Below are the code and all the weights of a small trained network. Each question names an input and a target symbol and asks about switching units off, where a switched-off unit gives its printed mean instead of its output.

import numpy as np


def w(rows, s, z=0):
    codes = np.array(rows[::2]) - 128.0
    scale = np.full(codes.shape[1], s)
    scale[-1] = z or s
    return codes * scale


def norm(h):
    return h / np.sqrt((h * h).mean(-1, keepdims=True) + 1e-5)


def f(y):
    return np.maximum(y, 0)


def softmax(a):
    e = np.exp(a - a.max(-1, keepdims=True))
    return e / e.sum(-1, keepdims=True)


def log_softmax(a):
    a = a - a.max(-1, keepdims=True)
    return a - np.log(np.exp(a).sum(-1, keepdims=True))


def net(x, mask):
    ids = ['ΞΨαβεζηλμπστφω'.index(c) for c in x.split()]
    T = len(ids)
    res = E[ids] + P[:T]
    r = norm(res)
    for j in range(3):
        rows = slice(2 * j, 2 * j + 2)
        q, k, v = (r @ M[0][rows].T for M in (Q, K, V))
        z = softmax(np.where(np.tri(T) > 0, q @ k.T / 2**0.5, -1e9)) @ v
        o = O[0][rows]
        res = res + np.where(mask[j], z, o[:, -1]) @ o[:, :-1]
    y = f(norm(res) @ A[0][:, :-1].T + A[0][:, -1])
    res = res + np.where(mask[3:7], y, B[0][:, -1]) @ B[0][:, :-1]
    return log_softmax(norm(res)[-1] @ U[:, :-1].T + U[:, -1])


Q, K, V, O, A, B = {}, {}, {}, {}, {}, {}
E = w([
[114,138,140,160],'Ξ',
[126,171,131,153],'Ψ',
[122,148,126,134],'α',
[121,135,127,137],'β',
[156,144,114,103],'ε',
[189,154,104,97],'ζ',
[180,80,164,117],'η',
[118,168,111,175],'λ',
[177,181,127,175],'μ',
[133,159,134,144],'π',
[122,112,135,109],'σ',
[122,190,254,135],'τ',
[101,179,124,158],'φ',
[123,171,121,155],'ω',
],0.02)
P = w([
[127,112,95,175],'0',
[47,246,60,196],'1',
[202,196,206,195],'2',
[224,125,26,139],'3',
[59,206,103,187],'4',
[194,172,227,171],'5',
[238,99,34,121],'6',
[67,199,117,190],'7',
[204,132,253,139],'8',
],0.0071)
Q[0] = w([
[66,98,201,58],'h1',
[160,79,104,136],'h1',
[73,167,111,96],'h2',
[113,76,8,142],'h2',
[193,116,170,150],'h3',
[166,102,88,113],'h3',
],0.016)
K[0] = w([
[135,116,102,203],'h1',
[159,81,156,71],'h1',
[120,203,136,195],'h2',
[151,190,133,3],'h2',
[114,23,165,148],'h3',
[168,139,150,85],'h3',
],0.015)
V[0] = w([
[11,105,109,72],'h1',
[170,187,49,74],'h1',
[205,217,149,9],'h2',
[122,71,106,181],'h2',
[185,2,122,61],'h3',
[185,151,229,132],'h3',
],0.0082)
O[0] = w([
[68,188,97,61,48],'h1',
[252,92,57,67,170],'h1',
[138,227,74,119,89],'h2',
[138,16,105,184,143],'h2',
[113,168,49,242,2],'h3',
[22,234,111,31,147],'h3',
],0.0048,0.008)
A[0] = w([
[247,81,102,132,30],'n1',
[215,157,245,83,1],'n2',
[116,1,12,113,83],'n3',
[84,16,15,142,89],'n4',
],0.0084,0.0052)
B[0] = w([
[81,101,153,147,198],'n1',
[139,189,125,113,253],'n2',
[90,162,95,95,144],'n3',
[115,253,99,98,138],'n4',
],0.017,0.0051)
U = w([
[119,41,229,159,134],'Ξ',
[114,168,142,120,3],'Ψ',
[141,154,139,112,15],'α',
[98,163,139,91,180],'β',
[203,130,98,95,167],'ε',
[201,117,50,110,215],'ζ',
[101,57,126,235,197],'η',
[75,166,81,236,150],'λ',
[174,130,127,177,60],'μ',
[150,136,149,114,19],'π',
[129,38,178,62,198],'σ',
[145,126,199,134,23],'τ',
[4,131,127,113,232],'φ',
[89,176,66,127,204],'ω',
],0.015,0.0045)

Each question gives the input, a string of symbols that net reads in full, and the target symbol t.
The units are the heads (2 rows each of Q, K, V and O) and the neurons (one row each of A and B). Each row of codes is followed by its name. A weight is (code - 128) times the scale printed after its matrix; where a second scale follows, it is the last column's (O, A, B and U).
mask holds one flag per unit, heads first, then neurons. A switched-off unit (its flag False) gives its mean, the last column of its rows in O or B, instead of its output. The means were averaged over made-up inputs and are rounded, as every weight is.
A unit's drop is (log p(t) with every unit on - log p(t) with that unit switched off) / (log p(t) with every unit on - log p(t) with every unit switched off).
The circuit of an input: a set's keep is (log p(t) with only the set's units on - log p(t) with every unit switched off) / (log p(t) with every unit on - log p(t) with every unit switched off). Starting from all 7 units, units are removed one at a time, each time the one whose removal leaves the highest keep (on an exact tie, the one counted first), for as long as the keep stays at least 0.8.
units of the circuit, in order: the units of the circuit, biggest drop first
most important unit: the unit with the biggest drop
k most important neurons: the k neurons with the biggest drops, biggest first
which heads matter: for each layer, one digit per head in row order, 1 if its drop is at least 0.15 and else 0, layers parted by /
drop of u: that unit's drop, to one decimal
input λ λ ω σ Ξ, target Ξ: units of the circuit, in order	[h3; h2]
input η λ σ φ Ψ β β ε β, target λ: which heads matter	001
input η ε Ψ, target λ: most important neuron	[n2]
input Ξ Ψ η Ξ, target λ: which heads matter	101
input β Ξ λ λ Ξ β λ β α, target Ξ: which heads matter	010
input β ε β, target Ξ: which heads matter	010
input α λ φ μ Ψ λ λ, target η: which heads matter	000
input β η λ λ ε β, target Ξ: which heads matter	010
input σ λ τ α Ψ φ λ ε σ, target η: which heads matter	001
input β η σ, target Ξ: which heads matter	010
input β ε λ Ξ β Ψ, target Ξ: which heads matter	011
input Ψ φ σ ω β β η, target λ: 2 most important neurons	[n1; n4]
input β ε β β τ β η, target λ: which heads matter	001
input ε ω μ φ, target ζ: most important unit	h2
input σ Ψ η β β ε ε ε ε, target η: units of the circuit, in order	[h3; n1]
input β π λ β, target φ: 2 most important neurons	[n1; n3]
input ε φ β φ, target ζ: 2 most important neurons	[n2; n4]
input η β λ β β ε, target λ: drop of n2	0.1
input β ε λ, target Ξ: drop of h2	0.5
input Ψ ε λ β τ η Ξ, target λ: drop of h3	0.2
input σ Ψ ζ τ μ Ξ, target η: most important unit	h3
input ε η Ψ σ, target ω: drop of n1	0.1
